Look-ups in named tables: a row name and a column name give one cell, copied from the table.

Table niz
|  | zuv | fes | lavizof | doba | kirezo | vaguzo | veris | fuvode | finozaz |
|---|---|---|---|---|---|---|---|---|---|
| mupu | 54.1 | 68.3 | 71.7 | 60.2 | 69.5 | 70.6 | 90.5 | 68.8 | 58.7 |
| kuzoget | 62.4 | 69.6 | 83.2 | 20.0 | 79.2 | 82.8 | 94.7 | 76.5 | 58.5 |
| sasal | 70.1 | 60.0 | 61.2 | 69.1 | 65.7 | 57.5 | 64.8 | 66.7 | 64.7 |
| zup | 72.7 | 70.4 | 57.4 | 92.6 | 54.1 | 61.8 | 55.8 | 54.7 | 73.7 |

veris of sasal = 64.8
kirezo of mupu = 69.5
vaguzo of sasal = 57.5
kirezo of zup = 54.1
fes of zup = 70.4
doba of kuzoget = 20.0
fuvode of kuzoget = 76.5
Which row has the largest zuv? zup

bup:
         moz  bemir   fuz   pum  popar  nuvadop  kopozuv
mefeno  -2.5    2.2   2.1  -5.0    2.0      3.4      1.8
keli    -2.1   -1.6  -2.8  -2.9   -1.2     -0.7      5.7
rek     -7.9    3.0  -5.2  -0.8   -5.5      1.6     -0.8
tidi    -0.2   -3.8  -3.0  -0.1    3.7     -5.4     -2.5
siluk    2.0   -4.5   3.7  -4.1    5.2     -1.3     -3.9

siluk, moz: 2.0
rek, kopozuv: -0.8
mefeno, pum: -5.0
keli, popar: -1.2
keli, fuz: -2.8
siluk, kopozuv: -3.9

Table rafef
|  | sar | suvedus | sozi | rogaku | bos |
|---|---|---|---|---|---|
| lapit | 160 | 111 | 172 | 194 | 179 |
| kudem | 74 | 81 | 115 | 151 | 207 |
| gom | 140 | 81 | 102 | 70 | 165 |
| fod | 128 | 104 | 167 | 9 | 123 |

What is the bos of gom in rafef?
165
What is the sar of gom in rafef?
140
What is the sozi of gom in rafef?
102
What is the rogaku of fod in rafef?
9
What is the bos of lapit in rafef?
179
What is the sozi of lapit in rafef?
172
What is the sar of kudem in rafef?
74
What is the sozi of kudem in rafef?
115
What is the rogaku of lapit in rafef?
194
What is the rogaku of gom in rafef?
70
What is the suvedus of kudem in rafef?
81
What is the bos of fod in rafef?
123
What is the sar of fod in rafef?
128
What is the sar of lapit in rafef?
160
What is the suvedus of lapit in rafef?
111
What is the suvedus of gom in rafef?
81
What is the sozi of fod in rafef?
167
What is the rogaku of kudem in rafef?
151
What is the bos of kudem in rafef?
207

ber:
|  | batabe | vuse | zepiro | muv | dilig | vuzalo | bunuk | gidap | riv | dekobuv |
|---|---|---|---|---|---|---|---|---|---|---|
| gaz | 6.5 | 0.9 | 7.9 | 1.5 | 2.0 | 0.2 | 2.0 | 5.3 | 5.3 | 0.3 |
| patekir | 6.6 | 0.9 | 7.9 | 1.5 | 2.1 | 0.1 | 2.0 | 5.3 | 5.4 | 0.3 |
| maf | 2.6 | 5.9 | 1.8 | 5.5 | 5.2 | 6.4 | 5.2 | 3.3 | 3.3 | 6.3 |
| lidobo | 6.6 | 0.8 | 7.9 | 1.5 | 2.0 | 0.0 | 1.9 | 5.3 | 5.4 | 0.2 |
| dukul | 6.4 | 1.1 | 7.7 | 1.7 | 2.1 | 0.2 | 2.2 | 5.3 | 5.3 | 0.4 |
| dulop | 2.4 | 6.0 | 1.7 | 5.6 | 5.3 | 6.5 | 5.3 | 3.3 | 3.2 | 6.4 |
| natul | 6.5 | 1.0 | 7.8 | 1.6 | 2.1 | 0.2 | 2.1 | 5.3 | 5.3 | 0.3 |
| muza | 6.6 | 0.8 | 8.0 | 1.5 | 2.1 | 0.1 | 1.9 | 5.3 | 5.4 | 0.3 |
| zivazav | 6.4 | 1.0 | 7.7 | 1.6 | 2.2 | 0.5 | 2.1 | 5.2 | 5.2 | 0.5 |
| notebe | 6.3 | 1.2 | 7.4 | 1.8 | 2.3 | 0.5 | 2.2 | 5.1 | 5.2 | 0.6 |
| fodir | 6.4 | 1.1 | 7.6 | 1.7 | 2.2 | 0.3 | 2.1 | 5.2 | 5.3 | 0.4 |
| midisa | 5.9 | 1.6 | 7.0 | 2.2 | 2.4 | 0.9 | 2.5 | 5.1 | 5.1 | 1.0 |
| fuva | 6.7 | 0.8 | 8.0 | 1.4 | 2.0 | 0.1 | 1.9 | 5.4 | 5.4 | 0.2 |

vuzalo of natul is 0.2
riv of fuva is 5.4
dekobuv of notebe is 0.6
gidap of patekir is 5.3
dekobuv of maf is 6.3
dilig of midisa is 2.4
zepiro of lidobo is 7.9
batabe of patekir is 6.6
muv of gaz is 1.5
gidap of fuva is 5.4
vuse of patekir is 0.9
riv of patekir is 5.4
riv of fodir is 5.3
gidap of zivazav is 5.2
vuzalo of fodir is 0.3
gidap of lidobo is 5.3
muv of fuva is 1.4
zepiro of patekir is 7.9
vuzalo of midisa is 0.9
muv of midisa is 2.2

